Below is a small trained network, with its code and all its weights. Each question gives an input and a target symbol and asks what happens when units are switched off, that is, made to give their printed mean instead of their output.

import numpy as np


def w(rows, s, z=0):
    codes = np.array(rows[::2]) - 128.0
    scale = np.full(codes.shape[1], s)
    scale[-1] = z or s
    return codes * scale


def f(y):
    return np.maximum(y, 0)


def softmax(a):
    e = np.exp(a - a.max(-1, keepdims=True))
    return e / e.sum(-1, keepdims=True)


def log_softmax(a):
    a = a - a.max(-1, keepdims=True)
    return a - np.log(np.exp(a).sum(-1, keepdims=True))


def net(x, mask):
    ids = ['βγεθξστφψ'.index(c) for c in x.split()]
    T = len(ids)
    res = E[ids] + P[:T]
    u = 0
    for l in range(2):
        r = res
        for j in range(2):
            rows = slice(2 * j, 2 * j + 2)
            q, k, v = (r @ M[l][rows].T for M in (Q, K, V))
            z = softmax(np.where(np.tri(T) > 0, q @ k.T / 2**0.5, -1e9)) @ v
            o = O[l][rows]
            res = res + np.where(mask[u + j], z, o[:, -1]) @ o[:, :-1]
        u += 2
        y = f(res @ A[l][:, :-1].T + A[l][:, -1])
        res = res + np.where(mask[u : u + 4], y, B[l][:, -1]) @ B[l][:, :-1]
        u += 4
    return log_softmax(res[-1] @ U[:, :-1].T + U[:, -1])


Q, K, V, O, A, B = {}, {}, {}, {}, {}, {}
E = w([
[94,92,32,126,107],'β',
[164,206,188,193,135],'γ',
[65,227,103,135,130],'ε',
[120,150,141,102,41],'θ',
[4,163,159,158,67],'ξ',
[193,109,202,62,162],'σ',
[79,174,80,126,213],'τ',
[99,158,145,94,87],'φ',
[109,155,144,99,70],'ψ',
],0.019)
P = w([
[188,176,114,2,72],'0',
[178,181,113,27,96],'1',
[159,176,118,51,104],'2',
[140,168,121,73,112],'3',
[124,164,125,93,122],'4',
[108,158,131,113,133],'5',
[94,153,136,132,142],'6',
[79,148,140,150,152],'7',
[68,142,143,168,159],'8',
[55,139,148,185,168],'9',
[38,133,153,203,188],'10',
[27,136,158,212,171],'11',
],0.011)
Q[0] = w([
[33,248,70,97,67],'L0H1',
[140,169,232,106,131],'L0H1',
[187,78,128,166,155],'L0H2',
[125,100,111,99,162],'L0H2',
],0.014)
K[0] = w([
[83,120,62,254,152],'L0H1',
[172,119,236,189,150],'L0H1',
[135,196,150,17,89],'L0H2',
[172,120,112,122,84],'L0H2',
],0.0098)
V[0] = w([
[61,151,129,186,165],'L0H1',
[114,129,107,16,113],'L0H1',
[39,213,190,1,123],'L0H2',
[177,196,173,84,102],'L0H2',
],0.0073)
O[0] = w([
[215,62,22,31,105,175],'L0H1',
[70,114,19,206,99,146],'L0H1',
[62,188,144,52,2,255],'L0H2',
[191,79,152,129,7,168],'L0H2',
],0.0057,0.0076)
A[0] = w([
[114,112,87,121,139,252],'L0N1',
[128,161,86,95,136,146],'L0N2',
[181,63,122,7,115,123],'L0N3',
[114,172,134,112,149,166],'L0N4',
],0.015,0.0026)
B[0] = w([
[165,91,115,47,104,225],'L0N1',
[155,146,81,122,104,255],'L0N2',
[129,101,128,5,184,187],'L0N3',
[134,142,98,136,132,227],'L0N4',
],0.017,0.0072)
Q[1] = w([
[36,147,206,170,127],'L1H1',
[67,81,152,2,62],'L1H1',
[190,95,131,42,153],'L1H2',
[234,143,170,96,206],'L1H2',
],0.0093)
K[1] = w([
[129,105,250,150,99],'L1H1',
[14,72,137,142,166],'L1H1',
[168,45,93,149,221],'L1H2',
[252,78,106,45,129],'L1H2',
],0.011)
V[1] = w([
[109,145,102,177,240],'L1H1',
[87,69,20,65,57],'L1H1',
[3,27,47,94,167],'L1H2',
[51,188,121,139,220],'L1H2',
],0.0076)
O[1] = w([
[163,196,109,117,176,58],'L1H1',
[138,158,211,173,158,252],'L1H1',
[50,124,117,132,149,159],'L1H2',
[90,255,177,82,98,87],'L1H2',
],0.0087,0.027)
A[1] = w([
[227,125,53,2,169,194],'L1N1',
[70,1,138,116,43,90],'L1N2',
[177,80,174,125,114,113],'L1N3',
[120,78,80,59,103,3],'L1N4',
],0.0087,0.0041)
B[1] = w([
[157,10,111,160,64,178],'L1N1',
[100,198,118,133,188,248],'L1N2',
[98,162,186,124,197,174],'L1N3',
[167,143,45,157,164,161],'L1N4',
],0.013,0.016)
U = w([
[108,166,51,186,192,98],'β',
[128,53,253,237,109,159],'γ',
[196,235,65,55,80,232],'ε',
[128,189,127,49,127,95],'θ',
[16,163,108,45,53,74],'ξ',
[99,29,201,68,181,2],'σ',
[89,81,39,133,65,170],'τ',
[106,121,158,14,81,165],'φ',
[124,142,133,59,126,139],'ψ',
],0.0071,0.0053)

Each question gives the input, a string of symbols that net reads in full, and the target symbol t.
The units are the heads (2 rows each of Q, K, V and O) and the neurons (one row each of A and B). Each row of codes is followed by its name. A weight is (code - 128) times the scale printed after its matrix; where a second scale follows, it is the last column's (O, A, B and U).
mask holds one flag per unit, layer by layer, with each layer's heads first. A switched-off unit (its flag False) gives its mean, the last column of its rows in O or B, instead of its output. The means were averaged over made-up inputs and are rounded, as every weight is.
A unit's drop is (log p(t) with every unit on - log p(t) with that unit switched off) / (log p(t) with every unit on - log p(t) with every unit switched off).
The circuit of an input: a set's keep is (log p(t) with only the set's units on - log p(t) with every unit switched off) / (log p(t) with every unit on - log p(t) with every unit switched off). Starting from all 12 units, units are removed one at a time, each time the one whose removal leaves the highest keep (on an exact tie, the one counted first), for as long as the keep stays at least 0.8.
circuit, biggest first: the units of the circuit, biggest drop first
most important unit: the unit with the biggest drop
top k neurons: the k neurons with the biggest drops, biggest first
k most important neurons of layer l: the k neurons of layer l with the biggest drops, biggest first
heads that matter: for each layer, one digit per head in row order, 1 if its drop is at least 0.15 and else 0, layers parted by /
input β ε ξ γ β ξ γ β β θ γ, target β: most important unit	L1H1
input β γ θ τ ε β, target γ: top 2 neurons	(L0N3 L0N2)
input σ θ β ξ θ, target τ: heads that matter	10 / 00
input ξ ξ φ, target τ: heads that matter	00 / 00
input σ β φ, target γ: heads that matter	11 / 10
input β τ γ γ ε, target ε: circuit, biggest first	(L1H2 L0N2)
input γ γ θ, target σ: circuit, biggest first	(L0N3 L1N1)
input τ β γ σ β β γ ψ σ β, target γ: circuit, biggest first	(L1H1 L0N3)
input φ φ φ, target ξ: heads that matter	11 / 10
input β β β γ θ β γ σ τ τ θ, target φ: circuit, biggest first	(L0H1 L0N3)
input ψ γ β β γ γ ψ τ τ ψ, target φ: 2 most important neurons of layer 0	(L0N3 L0N4)
input β τ γ γ β ψ, target γ: top 3 neurons	(L0N1 L1N2 L1N4)
input ξ β β γ σ τ β τ β φ β ξ, target β: 2 most important neurons of layer 0	(L0N3 L0N2)
input ψ φ φ τ ξ β τ φ ψ γ φ, target σ: circuit, biggest first	(L0H1 L0N3)
input ε β ψ, target γ: heads that matter	10 / 10
input ε θ ψ ψ ψ γ θ, target σ: circuit, biggest first	(L0H1 L0N3 L1N1)
input τ ξ ψ ψ β τ σ τ τ ψ, target φ: heads that matter	11 / 11
input θ γ ψ τ ξ ξ τ τ τ τ φ, target φ: most important unit	L0H1
input τ β γ θ θ γ ψ β θ, target γ: heads that matter	11 / 01
input ψ φ γ ξ ξ ψ, target τ: top 2 neurons	(L0N3 L1N1)
